Below is a small trained network, with its code and all its weights. Each question gives an input and a class and asks what happens when units are switched off, that is, made to give their printed mean instead of their output.

import numpy as np


def w(rows, s, z=0):
    codes = np.array(rows[::2]) - 128.0
    scale = np.full(codes.shape[1], s)
    scale[-1] = z or s
    return codes * scale


def f(y):
    return np.maximum(y, 0)


def log_softmax(a):
    a = a - a.max(-1, keepdims=True)
    return a - np.log(np.exp(a).sum(-1, keepdims=True))


def net(x, mask):
    res = np.array(x, float).reshape(1, 8) / 4 @ E
    y = f(res @ A[0][:, :-1].T + A[0][:, -1])
    res = res + np.where(mask, y, B[0][:, -1]) @ B[0][:, :-1]
    return log_softmax(res[-1] @ U[:, :-1].T + U[:, -1])


A, B = {}, {}
E = w([
[100,125,142,109,131,110,130,125],'x0',
[150,140,103,172,98,74,151,140],'x1',
[50,185,86,207,140,182,203,120],'x2',
[177,127,157,128,160,96,170,1],'x3',
[106,135,131,101,137,145,108,111],'x4',
[149,126,135,119,140,171,128,143],'x5',
[87,121,116,146,3,182,49,106],'x6',
[116,147,124,117,132,117,123,127],'x7',
],0.0095)
A[0] = w([
[80,107,144,158,91,139,45,198,87],'neuron 1',
[99,96,109,158,203,136,128,255,228],'neuron 2',
[83,72,79,112,74,116,152,230,194],'neuron 3',
[193,89,135,41,90,75,89,138,250],'neuron 4',
[54,128,96,164,110,190,252,112,185],'neuron 5',
[122,94,41,93,213,29,145,149,254],'neuron 6',
],0.0095,0.0047)
B[0] = w([
[94,174,239,182,116,72,126,195,207],'neuron 1',
[30,89,86,50,73,91,138,66,244],'neuron 2',
[69,106,184,165,127,115,4,127,231],'neuron 3',
[187,20,184,93,72,174,101,194,240],'neuron 4',
[93,217,97,130,153,161,180,1,240],'neuron 5',
[211,43,118,165,136,138,114,25,238],'neuron 6',
],0.0092,0.011)
U = w([
[138,30,16,37,19,188,13,116,252],'0',
[16,135,8,150,103,165,119,32,231],'1',
[158,143,252,168,119,138,80,250,66],'2',
[1,218,89,171,15,188,123,134,4],'3',
[249,96,213,111,222,163,101,101,52],'4',
[179,208,68,105,246,124,201,44,25],'5',
],0.0059,0.0035)

Each question gives the input, the list of numbers given to net, and the class t.
The units are the neurons (one row each of A and B). Each row of codes is followed by its name. A weight is (code - 128) times the scale printed after its matrix; where a second scale follows, it is the last column's (A, B and U).
mask holds one flag per neuron, in row order. A switched-off neuron (its flag False) gives its mean, the last column of its row in B, instead of its output. The means were averaged over made-up inputs and are rounded, as every weight is.
A unit's drop is (log p(t) with every unit on - log p(t) with that unit switched off) / (log p(t) with every unit on - log p(t) with every unit switched off).
The circuit of an input: a set's keep is (log p(t) with only the set's units on - log p(t) with every unit switched off) / (log p(t) with every unit on - log p(t) with every unit switched off). Starting from all 6 units, units are removed one at a time, each time the one whose removal leaves the highest keep (on an exact tie, the one counted first), for as long as the keep stays at least 0.8.
units of the circuit, in order: the units of the circuit, biggest drop first
unit that matters most: the unit with the biggest drop
top k neurons: the k neurons with the biggest drops, biggest first
input [5,-7,-3,-6,1,-8,3,-1], class 2: unit that matters most => neuron 1
input [6,2,-1,-8,-8,-8,-6,-2], class 0: units of the circuit, in order => (neuron 2; neuron 5)
input [5,4,7,2,6,2,-6,6], class 5: units of the circuit, in order => (neuron 3; neuron 5)
input [-7,-1,-2,-1,0,-2,-6,-5], class 0: units of the circuit, in order => (neuron 2; neuron 1)
input [-6,1,-3,0,7,-3,-8,-7], class 0: top 4 neurons => (neuron 1; neuron 2; neuron 5; neuron 4)
input [-2,3,-6,0,-1,-5,3,-7], class 2: units of the circuit, in order => (neuron 2; neuron 6)
input [2,-8,7,5,0,2,0,-8], class 5: top 4 neurons => (neuron 2; neuron 3; neuron 5; neuron 4)
input [2,8,-3,-1,7,6,-7,3], class 0: units of the circuit, in order => (neuron 2; neuron 1)
input [-3,7,2,-7,-7,-2,-2,0], class 1: top 4 neurons => (neuron 4; neuron 2; neuron 6; neuron 5)
input [-2,-1,-8,0,4,6,-7,8], class 0: top 4 neurons => (neuron 4; neuron 1; neuron 5; neuron 2)
input [1,-4,3,-3,-8,-7,4,6], class 3: units of the circuit, in order => (neuron 6; neuron 1)
input [1,6,0,0,-3,-1,-7,-2], class 0: top 2 neurons => (neuron 5; neuron 2)
input [-6,0,3,1,-1,4,-3,6], class 5: top 2 neurons => (neuron 3; neuron 4)
input [-6,7,-8,-1,-6,7,5,-4], class 2: units of the circuit, in order => (neuron 2; neuron 1)
input [2,6,-1,-8,2,-5,5,2], class 2: unit that matters most => neuron 1
input [3,8,-3,-2,2,-5,-6,4], class 0: units of the circuit, in order => (neuron 1; neuron 5)
input [2,8,0,8,0,-7,-5,4], class 4: top 2 neurons => (neuron 6; neuron 5)
input [-3,-5,5,-2,1,-6,5,4], class 3: top 3 neurons => (neuron 6; neuron 1; neuron 2)
input [2,-4,7,8,6,-2,-2,1], class 5: top 2 neurons => (neuron 2; neuron 3)
input [-3,3,3,-3,-4,4,-6,-6], class 1: units of the circuit, in order => (neuron 2; neuron 4)
input [2,-1,1,1,3,2,-3,-3], class 5: top neuron => (neuron 4)
input [-8,3,0,-8,6,-7,7,-5], class 2: top 2 neurons => (neuron 1; neuron 5)
input [-2,7,4,5,-2,-3,0,-8], class 5: top 2 neurons => (neuron 2; neuron 3)
